Here is a tiny trained network, its code and every weight. The questions are about switching its units off for an input and a class, where a switched-off unit gives its printed mean instead of its output.

import numpy as np


def w(rows, s, z=0):
    codes = np.array(rows[::2]) - 128.0
    scale = np.full(codes.shape[1], s)
    scale[-1] = z or s
    return codes * scale


def norm(h):
    return h / np.sqrt((h * h).mean(-1, keepdims=True) + 1e-5)


def f(y):
    return y / 2 * (1 + np.tanh(0.7978845608 * (y + 0.044715 * y**3)))


def log_softmax(a):
    a = a - a.max(-1, keepdims=True)
    return a - np.log(np.exp(a).sum(-1, keepdims=True))


def net(x, mask):
    res = np.array(x, float).reshape(1, 6) / 4 @ E
    u = 0
    for l in range(3):
        y = f(norm(res) @ A[l][:, :-1].T + A[l][:, -1])
        res = res + np.where(mask[u : u + 4], y, B[l][:, -1]) @ B[l][:, :-1]
        u += 4
    return log_softmax(norm(res)[-1] @ U[:, :-1].T + U[:, -1])


A, B = {}, {}
E = w([
[205,133,97,150,169,108,102,111,157],'x0',
[195,84,140,72,118,158,152,178,170],'x1',
[139,124,129,102,125,137,150,128,59],'x2',
[128,88,162,223,117,129,177,149,155],'x3',
[116,62,83,122,202,129,246,152,97],'x4',
[103,90,49,109,103,81,88,137,169],'x5',
],0.011)
A[0] = w([
[129,169,93,91,199,106,157,92,221,6],'L0N1',
[58,154,36,120,242,96,113,52,100,139],'L0N2',
[163,75,132,3,200,82,88,146,110,119],'L0N3',
[104,146,160,126,65,92,137,14,116,155],'L0N4',
],0.0075,0.0027)
B[0] = w([
[174,128,144,119,212,33,61,251,180,147],'L0N1',
[147,110,11,165,107,80,114,245,43,255],'L0N2',
[92,49,90,83,99,201,111,103,110,234],'L0N3',
[74,124,131,125,178,82,50,144,177,188],'L0N4',
],0.011,0.0045)
A[1] = w([
[254,85,165,145,119,171,139,132,142,7],'L1N1',
[98,131,186,157,69,188,128,79,188,113],'L1N2',
[175,115,186,51,58,93,137,150,189,1],'L1N3',
[78,62,148,162,147,130,200,161,212,208],'L1N4',
],0.0088,0.0034)
B[1] = w([
[203,129,101,164,4,66,158,106,211,191],'L1N1',
[95,117,126,102,213,136,170,138,110,202],'L1N2',
[230,123,141,106,136,91,36,176,125,174],'L1N3',
[56,78,238,95,219,86,122,126,150,253],'L1N4',
],0.011,0.005)
A[2] = w([
[201,143,222,13,102,235,62,160,169,107],'L2N1',
[179,151,181,186,102,98,153,134,22,174],'L2N2',
[112,10,98,135,198,94,64,100,200,177],'L2N3',
[133,144,81,191,254,102,246,112,60,254],'L2N4',
],0.0067,0.0034)
B[2] = w([
[221,166,87,136,139,244,113,144,169,222],'L2N1',
[149,117,135,54,49,153,96,110,252,157],'L2N2',
[100,140,131,108,102,132,61,146,73,247],'L2N3',
[179,117,159,137,137,203,106,103,178,255],'L2N4',
],0.013,0.0058)
U = w([
[208,151,88,170,157,82,52,216,140,142],'0',
[73,82,252,179,209,119,205,147,164,170],'1',
[124,182,103,109,122,56,246,59,126,2],'2',
[98,61,46,64,122,129,159,156,42,63],'3',
[205,104,175,138,34,21,241,102,195,75],'4',
[209,149,108,100,102,248,162,44,165,191],'5',
[46,141,137,127,74,78,69,81,123,206],'6',
],0.012,0.006)

Each question gives the input, the list of numbers given to net, and the class t.
The units are the neurons (one row each of A and B). Each row of codes is followed by its name. A weight is (code - 128) times the scale printed after its matrix; where a second scale follows, it is the last column's (A, B and U).
mask holds one flag per neuron, layer by layer. A switched-off neuron (its flag False) gives its mean, the last column of its row in B, instead of its output. The means were averaged over made-up inputs and are rounded, as every weight is.
A unit's drop is (log p(t) with every unit on - log p(t) with that unit switched off) / (log p(t) with every unit on - log p(t) with every unit switched off).
The circuit of an input: a set's keep is (log p(t) with only the set's units on - log p(t) with every unit switched off) / (log p(t) with every unit on - log p(t) with every unit switched off). Starting from all 12 units, units are removed one at a time, each time the one whose removal leaves the highest keep (on an exact tie, the one counted first), for as long as the keep stays at least 0.8.
circuit, biggest first: the units of the circuit, biggest drop first
most important unit: the unit with the biggest drop
k most important neurons: the k neurons with the biggest drops, biggest first
k most important neurons of layer l: the k neurons of layer l with the biggest drops, biggest first
drop of u: that unit's drop, to one decimal
input [-5,-5,-8,5,-8,-5], class 1: most important unit : L1N2
input [-2,-8,-6,2,2,-8], class 5: 2 most important neurons of layer 1 : (L1N2, L1N4)
input [-2,5,-3,7,-2,0], class 1: 3 most important neurons : (L1N4, L1N2, L0N2)
input [-6,4,7,1,6,0], class 1: circuit, biggest first : (L1N4, L0N2)
input [8,-1,1,7,-1,2], class 4: circuit, biggest first : (L1N1, L0N2, L2N1)
input [-4,7,1,-6,-4,7], class 5: 2 most important neurons : (L2N1, L0N2)
input [2,6,4,-3,-6,7], class 5: circuit, biggest first : (L2N1, L0N2)
input [3,-2,7,7,-7,0], class 6: circuit, biggest first : (L2N1, L1N3)
input [-2,5,3,6,-4,1], class 4: 4 most important neurons : (L1N1, L0N4, L0N3, L2N4)
input [3,8,-5,8,1,-4], class 4: 3 most important neurons : (L1N1, L0N4, L0N3)
input [-5,8,2,-7,1,7], class 5: 2 most important neurons of layer 0 : (L0N2, L0N4)
input [3,-7,0,-5,6,-6], class 0: circuit, biggest first : (L0N2, L2N4)
input [-3,-3,3,-4,4,-5], class 5: 2 most important neurons of layer 2 : (L2N4, L2N2)
input [-1,-5,-1,2,2,-6], class 5: circuit, biggest first : (L2N2)
input [5,-8,3,8,3,-4], class 5: 2 most important neurons of layer 2 : (L2N4, L2N2)
input [1,-4,6,-6,-1,-2], class 3: 2 most important neurons of layer 0 : (L0N2, L0N3)
input [6,-2,7,2,-8,8], class 6: 2 most important neurons of layer 0 : (L0N1, L0N2)
input [-2,-8,0,5,3,3], class 0: 4 most important neurons : (L0N2, L2N4, L0N3, L1N2)
input [5,0,8,5,-6,-2], class 4: 3 most important neurons of layer 2 : (L2N4, L2N1, L2N3)
input [1,-7,-8,-6,8,-2], class 0: circuit, biggest first : (L0N1)
input [2,-5,7,3,1,-2], class 5: 2 most important neurons : (L2N4, L2N2)
input [0,-4,8,6,-2,-3], class 5: 2 most important neurons of layer 0 : (L0N3, L0N1)
input [-4,-6,-5,-3,5,-6], class 5: 3 most important neurons : (L2N4, L2N2, L1N4)
input [-6,-1,2,6,-6,-3], class 1: 2 most important neurons : (L1N2, L0N2)
input [-6,7,-2,5,4,7], class 1: 2 most important neurons : (L1N4, L0N2)
input [-2,7,4,3,6,0], class 1: drop of L0N2 : 0.1
